Below is a small trained network, with its code and all its weights. Each question gives an input and a class and asks what happens when units are switched off, that is, made to give their printed mean instead of their output.

import numpy as np


def w(rows, s, z=0):
    codes = np.array(rows[::2]) - 128.0
    scale = np.full(codes.shape[1], s)
    scale[-1] = z or s
    return codes * scale


def f(y):
    return y / 2 * (1 + np.tanh(0.7978845608 * (y + 0.044715 * y**3)))


def log_softmax(a):
    a = a - a.max(-1, keepdims=True)
    return a - np.log(np.exp(a).sum(-1, keepdims=True))


def net(x, mask):
    res = np.array(x, float).reshape(1, 5) / 4 @ E
    y = f(res @ A[0][:, :-1].T + A[0][:, -1])
    res = res + np.where(mask, y, B[0][:, -1]) @ B[0][:, :-1]
    return log_softmax(res[-1] @ U[:, :-1].T + U[:, -1])


A, B = {}, {}
E = w([
[131,138,112,80,77,155,200,104,163],'x0',
[151,31,186,119,111,75,37,113,90],'x1',
[158,133,53,84,195,75,177,215,103],'x2',
[96,59,138,166,213,74,162,28,50],'x3',
[178,194,125,196,156,1,148,53,190],'x4',
],0.011)
A[0] = w([
[153,254,97,214,142,114,191,102,240,168],'N0',
[108,150,184,109,51,139,116,117,196,160],'N1',
[48,145,131,89,96,209,116,168,105,4],'N2',
[85,117,124,204,155,47,136,91,138,235],'N3',
[70,97,157,121,112,161,94,116,119,134],'N4',
[193,145,27,121,200,102,218,158,153,93],'N5',
[27,85,129,148,109,197,142,111,83,123],'N6',
[154,102,100,109,235,36,177,179,65,246],'N7',
[184,124,152,97,87,108,50,170,193,173],'N8',
[126,140,79,39,111,136,229,183,124,156],'N9',
[143,154,62,24,114,166,217,203,116,195],'N10',
],0.0096,0.0045)
B[0] = w([
[74,224,6,121,41,81,136,130,171,240],'N0',
[113,154,68,84,98,87,141,147,212,184],'N1',
[162,125,169,143,151,153,112,109,87,190],'N2',
[160,106,168,147,129,121,163,55,93,210],'N3',
[134,171,127,149,145,233,99,147,153,176],'N4',
[93,132,162,159,181,170,154,121,176,219],'N5',
[126,129,126,181,105,187,133,104,60,188],'N6',
[83,198,109,200,101,212,104,55,67,251],'N7',
[185,98,153,104,77,76,117,148,139,194],'N8',
[164,130,176,150,164,164,193,135,129,213],'N9',
[225,117,193,134,152,161,201,108,145,240],'N10',
],0.011,0.016)
U = w([
[44,113,111,119,167,121,126,161,117,5],'0',
[110,144,58,138,84,43,103,81,112,25],'1',
[118,109,89,79,208,127,91,152,104,20],'2',
[172,76,162,93,98,125,11,251,111,166],'3',
[151,148,116,130,118,127,192,128,183,124],'4',
[16,169,55,183,102,175,94,88,91,165],'5',
[169,98,204,189,179,153,150,59,59,251],'6',
],0.011,0.0023)

Each question gives the input, the list of numbers given to net, and the class t.
The units are the neurons (one row each of A and B). Each row of codes is followed by its name. A weight is (code - 128) times the scale printed after its matrix; where a second scale follows, it is the last column's (A, B and U).
mask holds one flag per neuron, in row order. A switched-off neuron (its flag False) gives its mean, the last column of its row in B, instead of its output. The means were averaged over made-up inputs and are rounded, as every weight is.
A unit's drop is (log p(t) with every unit on - log p(t) with that unit switched off) / (log p(t) with every unit on - log p(t) with every unit switched off).
The circuit of an input: a set's keep is (log p(t) with only the set's units on - log p(t) with every unit switched off) / (log p(t) with every unit on - log p(t) with every unit switched off). Starting from all 11 units, units are removed one at a time, each time the one whose removal leaves the highest keep (on an exact tie, the one counted first), for as long as the keep stays at least 0.8.
units of the circuit, in order: the units of the circuit, biggest drop first
unit that matters most: the unit with the biggest drop
top k neurons: the k neurons with the biggest drops, biggest first
drop when u is switched off: that unit's drop, to one decimal
input [8,5,6,-3,-2], class 6: units of the circuit, in order	N0
input [-7,6,6,-2,0], class 5: top 2 neurons	N7, N10
input [-3,-5,-3,3,7], class 5: top 3 neurons	N0, N8, N10
input [-7,-3,1,4,1], class 5: top 4 neurons	N10, N7, N9, N2
input [7,-2,0,0,8], class 1: top 2 neurons	N0, N7
input [-5,4,1,-2,-7], class 3: top 2 neurons	N7, N3
input [-1,4,-5,0,-3], class 3: top 2 neurons	N7, N0
input [-2,4,-2,7,-8], class 5: top 4 neurons	N10, N9, N3, N4
input [7,7,-8,-1,4], class 1: top 2 neurons	N10, N9
input [-4,0,-1,3,4], class 5: top 4 neurons	N10, N9, N8, N2
input [-1,0,6,7,1], class 5: top 2 neurons	N7, N10
input [-1,7,-3,-1,4], class 1: top 4 neurons	N10, N9, N5, N2
input [0,-8,-8,5,5], class 1: drop when N7 is switched off	0.4
input [4,-1,-3,0,-4], class 6: drop when N0 is switched off	1.5
input [5,-6,-3,-4,-7], class 6: unit that matters most	N2
input [8,-2,-6,-3,7], class 1: drop when N6 is switched off	0.0
